Here is a tiny trained network, its code and every weight. The questions are about switching its units off for an input and a class, where a switched-off unit gives its printed mean instead of its output.

import numpy as np


def w(rows, s, z=0):
    codes = np.array(rows[::2]) - 128.0
    scale = np.full(codes.shape[1], s)
    scale[-1] = z or s
    return codes * scale


def norm(h):
    return h / np.sqrt((h * h).mean(-1, keepdims=True) + 1e-5)


def f(y):
    return np.maximum(y, 0)


def log_softmax(a):
    a = a - a.max(-1, keepdims=True)
    return a - np.log(np.exp(a).sum(-1, keepdims=True))


def net(x, mask):
    res = np.array(x, float).reshape(1, 3) / 4 @ E
    u = 0
    for l in range(2):
        y = f(norm(res) @ A[l][:, :-1].T + A[l][:, -1])
        res = res + np.where(mask[u : u + 8], y, B[l][:, -1]) @ B[l][:, :-1]
        u += 8
    return log_softmax(norm(res)[-1] @ U[:, :-1].T + U[:, -1])


A, B = {}, {}
E = w([
[79,255,68],'x0',
[52,71,95],'x1',
[129,127,129],'x2',
],0.0059)
A[0] = w([
[91,80,106,168],'0.n0',
[140,254,213,111],'0.n1',
[151,113,183,2],'0.n2',
[147,87,189,86],'0.n3',
[177,95,180,100],'0.n4',
[139,157,179,10],'0.n5',
[229,150,203,76],'0.n6',
[93,102,165,63],'0.n7',
],0.0093,0.0071)
B[0] = w([
[220,146,53,254],'0.n0',
[184,154,39,253],'0.n1',
[146,207,34,128],'0.n2',
[102,236,132,190],'0.n3',
[143,207,131,201],'0.n4',
[85,254,100,128],'0.n5',
[201,84,54,206],'0.n6',
[134,146,86,134],'0.n7',
],0.0066,0.004)
A[1] = w([
[134,163,62,216],'1.n0',
[80,105,177,39],'1.n1',
[70,58,103,119],'1.n2',
[113,88,187,110],'1.n3',
[81,100,248,226],'1.n4',
[90,202,128,95],'1.n5',
[47,98,70,149],'1.n6',
[171,77,197,253],'1.n7',
],0.012,0.0056)
B[1] = w([
[106,41,167,246],'1.n0',
[113,74,182,128],'1.n1',
[190,189,124,151],'1.n2',
[112,209,149,131],'1.n3',
[5,166,159,132],'1.n4',
[52,145,145,156],'1.n5',
[205,177,91,170],'1.n6',
[42,152,98,182],'1.n7',
],0.012,0.011)
U = w([
[21,197,73,220],'0',
[231,178,9,193],'1',
[114,83,82,254],'2',
[159,108,199,218],'3',
[153,178,177,1],'4',
[181,192,224,1],'5',
[177,184,230,1],'6',
],0.014,0.0079)

Each question gives the input, the list of numbers given to net, and the class t.
The units are the neurons (one row each of A and B). Each row of codes is followed by its name. A weight is (code - 128) times the scale printed after its matrix; where a second scale follows, it is the last column's (A, B and U).
mask holds one flag per neuron, layer by layer. A switched-off neuron (its flag False) gives its mean, the last column of its row in B, instead of its output. The means were averaged over made-up inputs and are rounded, as every weight is.
A unit's drop is (log p(t) with every unit on - log p(t) with that unit switched off) / (log p(t) with every unit on - log p(t) with every unit switched off).
The circuit of an input: a set's keep is (log p(t) with only the set's units on - log p(t) with every unit switched off) / (log p(t) with every unit on - log p(t) with every unit switched off). Starting from the 12 units with the biggest drops (on a tie, the unit counted first), units are removed one at a time, each time the one whose removal leaves the highest keep (on an exact tie, the one counted first), for as long as the keep stays at least 0.8.
units of the circuit, in order: the units of the circuit, biggest drop first
most important unit: the unit with the biggest drop
k most important neurons: the k neurons with the biggest drops, biggest first
k most important neurons of layer l: the k neurons of layer l with the biggest drops, biggest first
input [4,-1,5], class 2: most important unit -> 1.n0
input [-6,4,5], class 0: 2 most important neurons of layer 1 -> 1.n7, 1.n0
input [-8,-5,6], class 0: 4 most important neurons -> 1.n7, 0.n1, 1.n0, 0.n0
input [5,2,7], class 2: 4 most important neurons -> 1.n0, 1.n7, 0.n3, 0.n4
input [-1,1,1], class 3: units of the circuit, in order -> 1.n7, 0.n6
input [3,-3,-1], class 3: 2 most important neurons -> 1.n0, 1.n7
input [5,-3,-7], class 2: 2 most important neurons of layer 0 -> 0.n3, 0.n1
input [2,6,4], class 1: 2 most important neurons of layer 1 -> 1.n6, 1.n2
input [-7,-7,7], class 0: 3 most important neurons -> 1.n7, 0.n0, 0.n1
input [-8,6,2], class 0: 2 most important neurons -> 0.n1, 1.n0
input [3,-3,5], class 2: 2 most important neurons of layer 0 -> 0.n1, 0.n0
input [2,3,-2], class 3: units of the circuit, in order -> 1.n0, 1.n7
input [3,5,4], class 1: 3 most important neurons -> 1.n6, 0.n4, 0.n3
input [1,-2,7], class 2: units of the circuit, in order -> 1.n0
input [-4,-1,0], class 0: 2 most important neurons -> 1.n7, 0.n1
input [5,2,6], class 2: units of the circuit, in order -> 1.n0, 1.n7
input [-8,7,1], class 0: 2 most important neurons of layer 0 -> 0.n1, 0.n6
input [-8,-6,4], class 0: units of the circuit, in order -> 1.n7, 1.n0
input [-7,8,3], class 1: units of the circuit, in order -> 1.n0, 1.n2
input [-5,6,-6], class 1: most important unit -> 0.n0
input [2,-4,5], class 2: 3 most important neurons of layer 1 -> 1.n0, 1.n6, 1.n2
input [-4,5,-5], class 1: 2 most important neurons of layer 0 -> 0.n0, 0.n1
input [-6,-7,-2], class 1: 2 most important neurons -> 0.n6, 1.n0
